Here is a tiny trained network, its code and every weight. The questions are about switching its units off for an input and a target symbol, where a switched-off unit gives its printed mean instead of its output.

import numpy as np


def w(rows, s, z=0):
    codes = np.array(rows[::2]) - 128.0
    scale = np.full(codes.shape[1], s)
    scale[-1] = z or s
    return codes * scale


def f(y):
    return y / 2 * (1 + np.tanh(0.7978845608 * (y + 0.044715 * y**3)))


def softmax(a):
    e = np.exp(a - a.max(-1, keepdims=True))
    return e / e.sum(-1, keepdims=True)


def log_softmax(a):
    a = a - a.max(-1, keepdims=True)
    return a - np.log(np.exp(a).sum(-1, keepdims=True))


def net(x, mask):
    ids = ['Σαβεξπ'.index(c) for c in x.split()]
    T = len(ids)
    res = E[ids] + P[:T]
    r = res
    for j in range(2):
        rows = slice(2 * j, 2 * j + 2)
        q, k, v = (r @ M[0][rows].T for M in (Q, K, V))
        z = softmax(np.where(np.tri(T) > 0, q @ k.T / 2**0.5, -1e9)) @ v
        o = O[0][rows]
        res = res + np.where(mask[j], z, o[:, -1]) @ o[:, :-1]
    y = f(res @ A[0][:, :-1].T + A[0][:, -1])
    res = res + np.where(mask[2:6], y, B[0][:, -1]) @ B[0][:, :-1]
    return log_softmax(res[-1] @ U[:, :-1].T + U[:, -1])


Q, K, V, O, A, B = {}, {}, {}, {}, {}, {}
E = w([
[92,180,14,111,112,98,100,134],'Σ',
[125,23,81,133,137,169,68,174],'α',
[94,85,105,90,24,98,112,211],'β',
[78,148,62,245,5,62,96,170],'ε',
[56,184,176,141,170,210,108,179],'ξ',
[170,212,181,213,112,79,166,102],'π',
],0.016)
P = w([
[182,148,196,148,157,125,130,104],'0',
[201,135,146,152,97,116,135,78],'1',
[15,177,130,136,76,166,141,126],'2',
[208,121,106,146,144,115,150,199],'3',
[173,98,118,133,157,121,140,87],'4',
[6,176,93,127,77,111,216,146],'5',
[214,125,117,133,156,139,143,213],'6',
[173,111,156,103,170,125,132,80],'7',
],0.013)
Q[0] = w([
[76,156,108,175,155,167,162,117],'H0',
[67,197,87,119,104,132,110,3],'H0',
[1,89,119,117,97,134,72,79],'H1',
[162,210,98,171,169,101,46,177],'H1',
],0.0099)
K[0] = w([
[118,169,116,171,181,140,101,92],'H0',
[156,202,194,247,147,126,120,99],'H0',
[151,150,153,163,125,137,124,109],'H1',
[116,94,61,112,157,108,130,96],'H1',
],0.015)
V[0] = w([
[98,230,25,253,152,253,186,112],'H0',
[76,47,210,26,21,211,245,140],'H0',
[201,104,138,152,182,193,166,148],'H1',
[114,36,202,183,77,116,105,164],'H1',
],0.0059)
O[0] = w([
[165,125,146,178,41,172,35,58,255],'H0',
[55,122,88,49,254,188,172,144,41],'H0',
[139,134,90,195,94,176,131,136,77],'H1',
[118,47,101,206,79,148,148,145,183],'H1',
],0.0088,0.0032)
A[0] = w([
[138,111,161,191,151,173,53,53,92],'N0',
[217,97,176,167,165,208,173,44,96],'N1',
[2,189,103,98,146,199,181,176,2],'N2',
[117,109,120,86,124,84,106,171,102],'N3',
],0.0068,0.0021)
B[0] = w([
[55,181,148,9,102,114,154,44,253],'N0',
[156,102,70,178,150,242,207,20,197],'N1',
[159,101,159,112,151,2,153,131,217],'N2',
[157,179,55,124,16,129,107,149,149],'N3',
],0.0081,0.0054)
U = w([
[196,216,84,77,171,55,25,179,127],'Σ',
[167,66,106,169,181,130,96,194,255],'α',
[64,135,126,105,127,21,228,178,103],'β',
[38,90,159,135,113,7,91,139,82],'ε',
[3,148,98,87,87,162,129,159,184],'ξ',
[151,79,123,100,134,58,180,88,39],'π',
],0.0079,0.0038)

Each question gives the input, a string of symbols that net reads in full, and the target symbol t.
The units are the heads (2 rows each of Q, K, V and O) and the neurons (one row each of A and B). Each row of codes is followed by its name. A weight is (code - 128) times the scale printed after its matrix; where a second scale follows, it is the last column's (O, A, B and U).
mask holds one flag per unit, heads first, then neurons. A switched-off unit (its flag False) gives its mean, the last column of its rows in O or B, instead of its output. The means were averaged over made-up inputs and are rounded, as every weight is.
A unit's drop is (log p(t) with every unit on - log p(t) with that unit switched off) / (log p(t) with every unit on - log p(t) with every unit switched off).
The circuit of an input: a set's keep is (log p(t) with only the set's units on - log p(t) with every unit switched off) / (log p(t) with every unit on - log p(t) with every unit switched off). Starting from all 6 units, units are removed one at a time, each time the one whose removal leaves the highest keep (on an exact tie, the one counted first), for as long as the keep stays at least 0.8.
units of the circuit, in order: the units of the circuit, biggest drop first
k most important neurons: the k neurons with the biggest drops, biggest first
which heads matter: for each layer, one digit per head in row order, 1 if its drop is at least 0.15 and else 0, layers parted by /
drop of u: that unit's drop, to one decimal
input β α ξ π, target α: units of the circuit, in order => N0, H1
input ε α ξ β α π, target ξ: units of the circuit, in order => H0, N2
input β π ξ π, target β: units of the circuit, in order => H0
input ξ β α β α ξ, target ε: units of the circuit, in order => N2, H0
input ξ ξ α ξ β ξ ε, target β: 2 most important neurons => N2, N1
input ε β ξ ξ Σ α π, target α: 3 most important neurons => N0, N2, N1
input ξ α ξ ε, target α: units of the circuit, in order => N0, H1
input ε ξ ξ ε π π, target ε: drop of H0 => 0.6
input ε Σ ε ε, target Σ: which heads matter => 01
input ξ ξ ξ β π π ξ, target β: which heads matter => 10
input Σ π β π, target β: drop of H1 => 0.1
input β ε π β ε α β, target β: drop of N2 => 0.2
